Here is a tiny trained network, its code and every weight. The questions are about switching its units off for an input and a class, where a switched-off unit gives its printed mean instead of its output.

import numpy as np


def w(rows, s, z=0):
    codes = np.array(rows[::2]) - 128.0
    scale = np.full(codes.shape[1], s)
    scale[-1] = z or s
    return codes * scale


def f(y):
    return np.maximum(y, 0)


def log_softmax(a):
    a = a - a.max(-1, keepdims=True)
    return a - np.log(np.exp(a).sum(-1, keepdims=True))


def net(x, mask):
    res = np.array(x, float).reshape(1, 7) / 4 @ E
    y = f(res @ A[0][:, :-1].T + A[0][:, -1])
    res = res + np.where(mask, y, B[0][:, -1]) @ B[0][:, :-1]
    return log_softmax(res[-1] @ U[:, :-1].T + U[:, -1])


A, B = {}, {}
E = w([
[47,170,48,198],'x0',
[175,2,139,100],'x1',
[74,109,164,210],'x2',
[23,92,162,76],'x3',
[69,71,175,192],'x4',
[80,176,170,68],'x5',
[189,130,241,225],'x6',
],0.0046)
A[0] = w([
[238,247,100,114,191],'N1',
[120,33,121,19,129],'N2',
[52,204,223,137,202],'N3',
[124,178,49,104,252],'N4',
[173,67,128,184,31],'N5',
[149,71,57,139,83],'N6',
[219,76,174,182,111],'N7',
[43,118,53,236,151],'N8',
[106,113,163,184,148],'N9',
],0.014,0.0029)
B[0] = w([
[195,178,43,34,255],'N1',
[104,2,60,71,219],'N2',
[117,213,91,227,233],'N3',
[128,161,26,125,228],'N4',
[188,128,197,174,178],'N5',
[169,152,92,190,165],'N6',
[211,38,194,187,222],'N7',
[8,77,191,139,244],'N8',
[147,118,94,198,189],'N9',
],0.023,0.008)
U = w([
[133,177,45,55,173],'0',
[8,164,111,176,254],'1',
[129,94,254,153,31],'2',
[102,49,124,13,137],'3',
[207,144,125,158,102],'4',
[124,230,133,66,45],'5',
],0.0066,0.0036)

Each question gives the input, the list of numbers given to net, and the class t.
The units are the neurons (one row each of A and B). Each row of codes is followed by its name. A weight is (code - 128) times the scale printed after its matrix; where a second scale follows, it is the last column's (A, B and U).
mask holds one flag per neuron, in row order. A switched-off neuron (its flag False) gives its mean, the last column of its row in B, instead of its output. The means were averaged over made-up inputs and are rounded, as every weight is.
A unit's drop is (log p(t) with every unit on - log p(t) with that unit switched off) / (log p(t) with every unit on - log p(t) with every unit switched off).
The circuit of an input: a set's keep is (log p(t) with only the set's units on - log p(t) with every unit switched off) / (log p(t) with every unit on - log p(t) with every unit switched off). Starting from all 9 units, units are removed one at a time, each time the one whose removal leaves the highest keep (on an exact tie, the one counted first), for as long as the keep stays at least 0.8.
circuit, biggest first: the units of the circuit, biggest drop first
unit that matters most: the unit with the biggest drop
top k neurons: the k neurons with the biggest drops, biggest first
drop of u: that unit's drop, to one decimal
input [5,4,1,-4,0,-3,-7], class 1: top 2 neurons	N1, N8
input [0,5,6,-5,0,1,0], class 2: circuit, biggest first	N1, N4
input [-8,0,2,6,2,8,5], class 1: unit that matters most	N3
input [5,5,3,-7,-1,-4,-3], class 2: top 3 neurons	N8, N3, N5
input [0,8,-7,1,4,8,7], class 2: top 3 neurons	N1, N7, N4
input [-3,7,5,-3,3,0,2], class 2: circuit, biggest first	N1, N7
input [6,7,3,-1,-4,-6,-2], class 1: top 3 neurons	N8, N1, N7
input [-7,-7,0,3,4,-2,0], class 1: top 4 neurons	N1, N7, N3, N5
input [7,8,0,2,-5,-8,-2], class 1: top 3 neurons	N1, N6, N8
input [-8,-2,2,8,-3,6,-1], class 1: top 2 neurons	N3, N1
input [-5,8,8,-6,-6,5,-1], class 3: top 2 neurons	N3, N2
input [3,4,2,4,4,-3,-6], class 3: drop of N9	0.1
input [-4,-7,0,-8,-3,0,1], class 0: drop of N1	0.3
input [-5,7,6,-2,-5,2,8], class 2: unit that matters most	N7
input [-1,2,-3,6,5,-3,8], class 2: drop of N7	0.2
